Below is a small trained network, with its code and all its weights. Each question gives an input and a class and asks what happens when units are switched off, that is, made to give their printed mean instead of their output.

import numpy as np


def w(rows, s, z=0):
    codes = np.array(rows[::2]) - 128.0
    scale = np.full(codes.shape[1], s)
    scale[-1] = z or s
    return codes * scale


def f(y):
    return np.maximum(y, 0)


def log_softmax(a):
    a = a - a.max(-1, keepdims=True)
    return a - np.log(np.exp(a).sum(-1, keepdims=True))


def net(x, mask):
    res = np.array(x, float).reshape(1, 7) / 4 @ E
    y = f(res @ A[0][:, :-1].T + A[0][:, -1])
    res = res + np.where(mask, y, B[0][:, -1]) @ B[0][:, :-1]
    return log_softmax(res[-1] @ U[:, :-1].T + U[:, -1])


A, B = {}, {}
E = w([
[154,29,96,103],'x0',
[75,139,127,60],'x1',
[128,129,129,128],'x2',
[128,128,128,128],'x3',
[31,110,84,170],'x4',
[151,166,3,105],'x5',
[127,128,128,128],'x6',
],0.014)
A[0] = w([
[147,153,148,50,105],'n0',
[153,202,158,131,149],'n1',
[72,124,126,62,130],'n2',
[76,117,186,75,111],'n3',
[114,250,129,163,23],'n4',
[159,127,121,191,101],'n5',
[133,19,117,109,183],'n6',
[134,165,77,110,79],'n7',
[111,151,62,136,193],'n8',
[140,60,182,175,104],'n9',
[96,104,187,150,30],'n10',
[81,216,173,171,29],'n11',
[164,160,79,135,83],'n12',
[148,116,178,164,98],'n13',
[129,110,170,191,79],'n14',
[70,134,118,194,45],'n15',
[164,117,124,235,78],'n16',
[149,119,125,175,58],'n17',
[110,94,100,146,187],'n18',
[148,100,61,104,105],'n19',
[111,79,114,115,111],'n20',
[183,112,143,113,113],'n21',
[195,140,167,117,90],'n22',
[77,81,215,174,67],'n23',
[64,225,153,177,6],'n24',
[185,112,120,222,69],'n25',
[56,88,115,164,62],'n26',
[33,106,95,169,45],'n27',
[105,102,194,86,144],'n28',
],0.015,0.0015)
B[0] = w([
[112,95,249,132,180],'n0',
[112,75,119,151,192],'n1',
[56,133,145,52,196],'n2',
[134,171,116,63,195],'n3',
[134,89,63,131,230],'n4',
[75,137,136,69,178],'n5',
[113,88,57,129,234],'n6',
[176,152,133,100,191],'n7',
[183,172,163,138,205],'n8',
[134,162,82,136,228],'n9',
[175,164,111,117,199],'n10',
[133,102,86,121,226],'n11',
[143,185,128,145,185],'n12',
[124,139,113,132,194],'n13',
[140,171,94,116,199],'n14',
[156,101,182,163,200],'n15',
[66,131,154,68,210],'n16',
[74,128,130,83,165],'n17',
[164,134,117,150,175],'n18',
[149,143,94,123,201],'n19',
[106,109,115,145,175],'n20',
[138,81,178,161,182],'n21',
[142,101,174,169,197],'n22',
[174,160,121,139,246],'n23',
[100,100,91,157,237],'n24',
[51,153,167,117,211],'n25',
[132,99,183,200,207],'n26',
[141,130,220,133,229],'n27',
[161,143,78,121,198],'n28',
],0.011,0.014)
U = w([
[216,250,104,119,57],'0',
[171,58,246,180,168],'1',
[131,16,36,133,64],'2',
[21,192,174,22,255],'3',
],0.013,0.00085)

Each question gives the input, the list of numbers given to net, and the class t.
The units are the neurons (one row each of A and B). Each row of codes is followed by its name. A weight is (code - 128) times the scale printed after its matrix; where a second scale follows, it is the last column's (A, B and U).
mask holds one flag per neuron, in row order. A switched-off neuron (its flag False) gives its mean, the last column of its row in B, instead of its output. The means were averaged over made-up inputs and are rounded, as every weight is.
A unit's drop is (log p(t) with every unit on - log p(t) with that unit switched off) / (log p(t) with every unit on - log p(t) with every unit switched off).
The circuit of an input: a set's keep is (log p(t) with only the set's units on - log p(t) with every unit switched off) / (log p(t) with every unit on - log p(t) with every unit switched off). Starting from the 12 units with the biggest drops (on a tie, the unit counted first), units are removed one at a time, each time the one whose removal leaves the highest keep (on an exact tie, the one counted first), for as long as the keep stays at least 0.8.
units of the circuit, in order: the units of the circuit, biggest drop first
most important unit: the unit with the biggest drop
k most important neurons: the k neurons with the biggest drops, biggest first
drop when u is switched off: that unit's drop, to one decimal
input [-6,5,4,6,-8,4,-7], class 1: units of the circuit, in order	(n0)
input [-8,-8,1,1,-7,5,-4], class 2: units of the circuit, in order	(n4; n1)
input [-7,-8,-5,8,-7,0,5], class 3: 2 most important neurons	(n25; n16)
input [-7,5,2,4,3,-6,-1], class 2: units of the circuit, in order	(n24; n11)
input [1,-6,-4,-7,3,5,3], class 3: units of the circuit, in order	(n16; n25)
input [-7,-8,3,5,-4,7,-4], class 3: units of the circuit, in order	(n25; n16)
input [-7,3,-5,-5,0,-7,5], class 0: 4 most important neurons	(n23; n3; n10; n6)
input [1,-8,5,7,5,-5,5], class 3: 2 most important neurons	(n16; n25)
input [8,0,0,8,2,8,4], class 0: 2 most important neurons	(n8; n12)
input [-6,0,-8,3,-6,1,1], class 1: 3 most important neurons	(n0; n6; n22)
input [8,-5,-5,-8,-3,8,-3], class 0: 2 most important neurons	(n12; n8)
input [8,-3,-2,5,-7,-2,-8], class 2: 4 most important neurons	(n6; n27; n9; n26)
input [3,5,0,-6,5,-3,6], class 1: 3 most important neurons	(n26; n27; n16)
input [-2,-8,5,6,7,5,-4], class 3: units of the circuit, in order	(n16)
input [-6,0,0,-3,5,4,6], class 2: 4 most important neurons	(n4; n24; n11; n0)
input [-8,-3,-8,-7,4,-7,-7], class 2: 2 most important neurons	(n24; n11)
input [-8,8,-1,3,0,5,0], class 2: 3 most important neurons	(n4; n24; n11)
input [-6,-1,7,2,-6,2,3], class 1: 2 most important neurons	(n0; n6)
input [6,-3,1,-2,6,-3,5], class 1: 3 most important neurons	(n27; n26; n4)
input [-8,-5,1,-2,-4,7,0], class 2: most important unit	n4
input [-7,7,-3,6,-1,-3,1], class 2: drop when n4 is switched off	0.3
input [-6,-4,-8,-7,-4,2,-8], class 2: drop when n4 is switched off	0.2
input [-7,6,-1,7,8,7,-6], class 1: drop when n9 is switched off	0.1
